Where the symbols take the nodes:
Sar % Goz
Sar ~ Kof
Nam % Kur
Nam ~ Dal
Kud % Tir
Kud ~ Niz
Gid % Rar
Gid ~ Ras
Vak % Rom
Vak ~ Lom
Med % Tum
Med ~ Mip
Rar % Vep
Rar ~ Nus
Zuk % Ven
Zuk ~ Med
Ref % Sar
Ref ~ Zam
Nem % Lor
Nem ~ Rin
Vev % Zam
Vev ~ Sir
Vep % Vev
Vep ~ Gul
Bug % Riz
Bug ~ Bil
Ker % Nam
Ker ~ Riz
Bal % Rab
Bal ~ Mik
Sir % Gid
Sir ~ Lom
Par % Nuf
Par ~ Dor
San % Fut
San ~ Par
Mun % Nep
Mun ~ Kud
Nid % San
Nid ~ Sar
Mot % Kof
Mot ~ Zor
Zib % Zir
Zib ~ Nem
Rab % Kap
Rab ~ Mun
Keb % Vel
Keb ~ Tem
Mir % Mez
Mir ~ Far
Mez % Tem
Mez ~ Mip
Sug % Vas
Sug ~ Mir
Vas % Kug
Vas ~ Sev
Zap % Lom
Zap ~ Vak
Kug % Nat
Kug ~ Gud
Sak % Nub
Sak ~ Kug
Lor % Rom
Lor ~ Vef
Ras % Nid
Ras ~ Nus
Nus % Gul
Nus ~ Lor
Vik % Fom
Vik ~ Duv
Fov % Zep
Fov ~ Lom
Dal % Taz
Dal ~ San
Lon % Tir
Lon ~ Fom
Suk % Ped
Suk ~ Tem
Nub % Lon
Nub ~ Mup
Taz % Dal
Taz ~ Lom
Vid % Dor
Vid ~ Ker
Kof % Pir
Kof ~ Rar
Fas % Gud
Fas ~ Kur
Ven % Pag
Ven ~ Tum
Zuz % Zap
Zuz ~ Vev
Bil % Riz
Bil ~ Mim
Dum % Zuk
Dum ~ Kap
Mim % Lor
Mim ~ Mot
Tem % Mon
Tem ~ Fom
Zam % Zuz
Zam ~ Gid
Dif % Suk
Dif ~ Tum
Duv % Let
Duv ~ Ven
Kap % Med
Kap ~ Nep
Mit % Puf
Mit ~ Goz
Kur % Dov
Kur ~ Gud
Zep % Zor
Zep ~ Vel
Riz % Raf
Riz ~ Nid
Tir % Far
Tir ~ Kug
Let % Tir
Let ~ Vas
Tum % Sev
Tum ~ Bal
Fet % Mit
Fet ~ Gud
Vef % Vak
Vef ~ Zib
Kun % Dum
Kun ~ Tir
Tun % Ker
Tun ~ Bug
Niz % Fet
Niz ~ Fas
Gul % Sir
Gul ~ Zap
Sev % Dum
Sev ~ Rab
Mik % Mun
Mik ~ Puf
Far % Kud
Far ~ Tig
Vor % Lon
Vor ~ Nem
Mup % Pag
Mup ~ Sug
Nep % Mip
Nep ~ Gud
Rom % Mim
Rom ~ Kot
Zir % Kot
Zir ~ Fov
Fut % Bug
Fut ~ Nuf
Ped % Mup
Ped ~ Mon
Goz % Raf
Goz ~ Vid
Vog % Nat
Vog ~ Fet
Dor % Par
Dor ~ Nam
Dov % Vid
Dov ~ Tun
Nuf % Fet
Nuf ~ Zuz
Pag % Vab
Pag ~ Dif
Gud % Goz
Gud ~ Ref
Zor % Zib
Zor ~ Vor
Lom % Bil
Lom ~ Rom
Puf % Kud
Puf ~ Sev
Vab % Sak
Vab ~ Suk
Fom % Fom
Fom ~ Mun
Kot % Mon
Kot ~ Zep
Mip % Bal
Mip ~ Kug
Tig % Mup
Tig ~ Zuk
Raf % Niz
Raf ~ Dor
Nat % Mik
Nat ~ Mit
Vel % Vor
Vel ~ Nub
Rin % Keb
Rin ~ Rom
Pir % Zuz
Pir ~ Vep
Mon % Sug
Mon ~ Kun

In the rows, zero is written as 51.

The rows follow the links: the fewer symbols apart two nodes are, the more alike their rows tend to be.

Here are some nodes, each with a row of numbers. One shown again gets a slightly different row.
Sak [ 54  56  46  28  32  50  60  55  52  56  56  70  46  64  44  33  49  69  69  62  63  55  45  43  74  50  62  44  38  35  51  63  59  54  98  65  46  53  37  45  54  26  38  33  35  40  47  56  52]
Vep [ 58  61  25  67  59  41  52  48  59  53  35  46  63  29  35  78  56  47  29  59  54  38  50  62  48  47  36  44  45  51  45  46  28  21  54  46  90  38  63  69  55  43  44  50  55  37  48  62  60]
Sug [ 51  58  50  26  30  52  61  50  46  55  57  65  48  66  48  36  47  65  78  54  55  54  53  37  73  50  63  44  44  24  55  61  66  55  89  72  45  49  41  44  60  23  40  40  37  40  54  52  51]
Fet [ 71  60  74  51  63  45  47  56  76  56  45  64  28  45  49  25  55  46  56  78  73  51  52  69  48  60  43  70  46  71  36  55  36  41  57  39  50  73  59  60  26  50  53  34  46  61  44  36  45]
Rin [ 44  20  53  62  50  56  72  74  38  45  64  59  59  70  63  63  48  62  12  40  50  72  41  53  60  57  46  33  59  56  69  61  50  53  46  42  33  53  39  39  55  76  56  67  50  60  40  66  57]
Vak [ 41  32  41  75  60  55  58  60  36  45  53  42  67  54  60  82  52  48  12  33  38  58  48  50  39  54  43  41  63  60  64  47  46  49  20  43  51  41  51  50  60  77  62  76  62  59  50  62  58]
Pir [ 59  62  27  67  61  42  50  49  60  56  35  47  62  28  36  75  56  48  28  62  55  39  49  63  48  47  39  45  45  54  44  44  27  22  57  45  90  40  61  70  53  44  46  47  54  38  46  63  60]
Tem [ 48  47  47  31  32  52  67  58  44  53  60  68  50  69  47  37  45  71  64  53  57  62  48  42  78  49  61  37  43  29  58  64  61  56  93  65  40  51  35  41  59  32  38  41  34  41  46  59  54]
Dov [ 37  56  57  44  54  61  34  52  63  53  59  34  47  45  48  27  53  46  63  61  59  47  36  69  43  38  63  71  49  88  39  47  62  87  41  40  29  60  41  49  34  68  48  41  62  66  41  55  49]
Vor [ 52  24  58  55  48  54  77  78  45  48  65  69  51  71  57  48  45  67  20  52  60  74  40  56  71  57  45  32  54  53  65  66  46  48  63  44  31  59  35  39  51  67  49  59  40  56  36  66  57]
San [ 26  56  44  51  49  63  33  43  55  56  56  18  60  40  46  48  53  41  56  48  46  40  38  64  37  35  66  67  56  80  43  40  63  84  27  44  43  43  42  52  47  68  49  49  73  61  47  60  51]
Tun [ 30  53  53  48  50  64  33  51  57  54  62  27  51  48  50  35  52  45  59  52  51  45  34  67  38  37  66  71  51  86  42  46  66  90  32  41  30  52  38  47  41  69  49  47  69  65  44  58  49]
Dor [ 35  57  53  45  52  62  32  49  62  55  58  28  50  44  48  31  52  44  61  58  55  44  34  71  41  37  66  72  48  86  38  45  63  85  39  39  36  54  41  50  37  67  47  41  67  64  42  56  48]
Kur [ 48  58  65  46  58  57  35  54  71  54  56  42  39  43  47  19  53  43  66  68  64  48  40  74  45  44  59  73  45  87  37  50  55  75  44  38  33  68  44  54  28  62  49  37  57  66  42  49  46]
Bil [ 29  41  45  63  54  62  43  52  44  50  59  25  64  48  56  62  51  42  31  38  39  51  40  60  36  42  57  56  61  78  54  44  60  76  16  40  38  42  45  46  52  80  57  64  73  64  48  64  55]
Zuk [ 51  61  59  40  43  51  45  30  40  51  50  53  51  58  62  55  52  47  86  33  34  47  73  21  47  57  59  54  60  19  57  46  70  56  45  74  51  44  63  47  65  35  58  58  51  44  75  32  44]
Suk [ 41  58  37  27  29  54  56  49  43  54  57  59  56  64  43  44  47  65  74  53  51  51  46  37  69  44  66  43  41  31  54  58  69  62  88  71  45  42  38  44  63  24  37  39  42  37  53  58  54]
Kun [ 60  56  65  33  37  49  57  44  40  51  56  68  43  68  58  40  47  57  85  43  46  56  68  23  61  61  60  50  54  15  60  57  67  51  69  73  42  51  55  44  62  28  53  51  38  45  68  34  45]
Vev [ 55  64  27  66  59  42  51  46  58  55  34  44  61  29  35  76  56  46  31  63  54  37  51  63  47  46  39  45  47  52  45  45  30  22  54  46  90  38  61  70  54  43  47  47  57  37  48  61  60]
Zuz [ 56  63  27  67  60  42  48  47  62  56  35  43  61  27  36  76  58  47  29  61  55  37  49  65  46  47  39  47  44  58  44  44  29  25  52  45  89  39  62  70  52  46  47  47  58  39  48  62  61]
Sar [ 58  64  37  60  64  46  44  52  73  57  38  44  50  27  33  51  56  46  35  75  67  39  43  79  47  44  43  60  43  73  35  47  28  33  55  36  76  51  56  70  38  51  43  36  57  48  39  60  56]
Kot [ 43  21  51  61  49  57  70  73  36  44  65  60  61  72  64  62  46  63  19  36  48  73  43  49  61  57  49  31  57  54  69  61  53  58  47  44  33  51  38  37  60  75  56  70  48  58  43  66  57]
Vid [ 39  56  57  44  54  60  33  51  66  55  59  34  47  43  47  25  53  45  64  61  58  45  35  73  44  37  63  72  46  87  37  46  61  84  42  40  33  60  40  50  36  67  47  40  62  65  40  55  47]
Mit [ 76  60  81  49  63  42  49  54  73  53  46  67  29  46  54  25  55  45  62  70  69  54  60  65  49  64  42  68  49  60  39  53  36  37  55  42  48  76  64  58  29  49  56  41  42  60  49  30  42]
Let [ 62  60  62  32  40  47  56  46  48  52  51  72  41  63  53  37  49  59  88  52  54  52  66  28  63  61  57  52  48  20  54  58  64  45  77  71  48  54  56  49  57  19  49  43  35  43  64  36  46]
Tir [ 68  57  70  31  40  46  62  51  56  54  52  78  34  65  54  29  48  62  78  60  63  58  62  38  68  65  53  52  47  27  50  64  54  40  82  65  43  63  53  48  48  28  48  38  31  47  56  36  45]
Goz [ 61  62  64  50  63  50  38  54  77  54  48  50  36  39  45  24  55  45  57  75  73  47  43  76  47  49  49  72  42  83  34  50  42  57  54  35  47  71  53  60  26  57  48  34  53  63  41  46  47]
Raf [ 46  59  63  45  58  56  33  50  71  56  55  39  40  41  48  25  56  43  59  66  64  47  37  78  45  40  59  73  46  88  35  47  53  75  45  37  38  66  44  52  30  68  47  38  60  65  40  51  47]
Fom [ 64  49  63  32  40  48  68  57  51  52  58  77  40  67  50  29  44  65  73  60  61  62  57  43  76  57  54  44  47  25  58  67  57  43  86  62  40  61  45  45  54  30  45  42  28  46  50  47  49]
Vel [ 49  27  52  49  44  56  77  77  45  48  66  68  52  73  54  45  43  71  28  54  60  73  40  55  74  54  50  34  49  49  63  67  50  53  74  47  32  57  31  38  53  59  46  55  38  53  35  68  58]
Zam [ 60  64  30  65  60  41  49  48  62  55  34  47  59  27  33  73  56  47  31  65  55  38  49  64  48  48  39  47  43  55  42  44  28  22  58  45  90  42  61  71  50  43  46  44  54  37  46  60  58]
Mir [ 56  56  57  26  33  49  61  48  48  54  56  68  43  64  47  32  47  63  81  56  56  53  59  37  73  53  61  47  47  20  54  63  60  48  87  71  46  53  46  46  58  21  42  38  35  41  54  45  49]

Each walk starts at a row. The symbols on each line, taken left to right, move it on to the next node.
Answer with the node's row; about right is enough.
start [ 48  26  51  47  42  54  76  75  42  48  67  68  54  74  56  46  42  73  31  51  59  72  40  53  75  53  52  31  48  48  64  67  52  54  75  49  32  56  31  36  56  57  46  55  37  51  37  68  58]
% ~ %	[ 58  40  57  39  39  51  69  71  50  51  61  81  44  73  52  35  45  71  48  61  66  69  45  48  77  59  53  40  42  40  56  71  51  47  91  56  36  62  38  42  50  39  43  42  33  46  41  57  53]
~ ~ ~ ~	[ 69  59  77  46  61  47  44  55  73  54  48  61  28  47  51  19  55  49  63  73  74  52  50  70  51  57  48  72  44  75  35  54  42  51  60  39  43  76  55  57  27  53  52  34  46  61  43  39  43]
start [ 37  36  38  73  57  57  50  57  39  46  52  34  68  50  56  80  51  46  20  33  37  53  46  52  36  48  47  44  60  63  62  45  49  56  19  41  54  38  52  49  61  76  59  72  67  56  51  66  59]
~ % ~ %	[ 60  56  28  69  62  42  53  53  62  55  38  48  60  30  36  74  55  50  22  64  56  42  47  68  51  48  36  44  44  59  45  47  25  23  56  42  85  44  60  70  52  50  47  47  53  40  44  65  60]
~ ~	[ 55  53  26  72  62  44  53  51  53  51  37  45  65  32  41  84  55  49  19  54  49  42  49  60  46  48  37  40  49  55  50  44  29  26  44  43  84  38  60  64  57  53  50  56  59  40  47  65  62]
start [ 48  20  53  66  52  54  71  74  38  46  63  61  56  67  63  62  47  59  11  42  51  71  44  54  58  59  43  34  60  58  67  59  46  50  43  41  35  55  41  39  55  77  57  68  50  60  40  64  56]
% % ~ %	[ 45  45  46  31  30  55  66  59  39  53  64  65  54  72  49  43  45  70  64  51  52  60  47  38  77  49  65  37  46  27  60  65  65  60  88  67  40  49  34  37  63  33  39  45  36  43  49  60  54]
~ ~ % %	[ 78  59  84  41  57  42  53  47  63  52  47  73  27  56  59  26  53  51  79  61  62  56  67  47  56  67  46  62  52  39  45  58  47  37  64  54  48  72  63  53  40  40  57  42  37  55  58  25  40]
start [ 65  63  65  35  43  47  55  43  48  51  50  70  38  63  54  35  48  55  91  51  50  53  70  30  60  61  54  55  51  19  54  60  61  43  70  68  48  57  57  49  55  23  51  45  36  45  67  31  43]
% ~ ~	[ 65  66  41  61  64  41  46  49  74  56  35  52  48  28  34  54  56  47  38  75  68  39  47  73  48  50  39  57  40  66  36  48  25  27  63  42  80  55  61  71  38  44  46  36  52  43  42  54  55]
~ ~	[ 55  62  26  67  62  44  50  47  58  54  34  45  64  29  36  77  56  46  29  60  53  37  51  63  48  46  37  44  46  53  46  42  30  24  52  47  89  39  61  69  56  44  46  49  56  38  48  62  60]
start [ 77  57  84  53  61  43  49  44  57  48  44  70  32  55  64  40  54  43  74  52  54  54  75  38  43  71  41  64  57  38  49  51  49  35  43  55  50  68  73  56  42  45  67  52  42  58  68  20  40]
%	[ 74  57  82  48  56  44  50  43  54  48  46  72  32  60  67  40  55  45  77  48  52  57  75  32  45  70  45  61  59  32  52  53  52  37  47  60  48  66  71  50  45  41  64  54  42  56  70  20  39]
% % ~	[ 76  61  76  39  48  42  53  47  62  56  47  78  31  59  58  28  55  55  76  64  65  56  62  43  59  67  51  58  45  37  43  58  49  40  77  59  50  68  61  50  39  30  51  38  35  49  59  29  41]
start [ 70  61  68  52  64  45  43  54  76  51  45  64  30  42  46  22  53  48  65  77  71  49  52  69  50  58  44  71  42  70  37  53  40  44  59  39  51  75  59  61  25  48  52  34  45  60  48  37  43]
% % ~ %	[ 32  59  47  47  54  61  31  46  62  56  55  25  53  39  44  36  54  43  60  59  53  40  35  71  41  32  65  69  47  86  38  43  62  85  36  42  40  53  42  53  41  67  47  43  67  62  43  59  49]
%	[ 46  66  41  55  62  53  32  48  71  56  44  30  50  28  38  43  55  40  48  69  58  35  39  81  40  37  52  70  43  86  33  42  43  61  39  34  62  52  51  65  35  59  46  39  63  56  41  58  51]
start [ 61  60  72  51  53  49  47  34  43  48  47  53  44  56  65  53  53  38  80  35  36  49  78  26  37  65  50  61  64  26  57  47  62  46  29  65  50  51  71  52  57  44  67  63  52  57  77  23  40]
~ % % %	[ 64  59  74  52  57  48  46  37  45  47  46  58  41  56  68  51  54  41  79  37  38  51  76  27  38  67  48  60  62  28  55  48  59  45  33  62  50  55  72  51  55  44  69  61  49  55  76  23  40]
~ % %	[ 64  61  75  46  53  47  50  37  46  48  47  62  39  58  62  45  51  42  86  42  43  51  79  29  45  64  49  61  62  22  56  52  61  43  41  66  48  57  68  52  55  36  63  57  45  55  72  23  41]
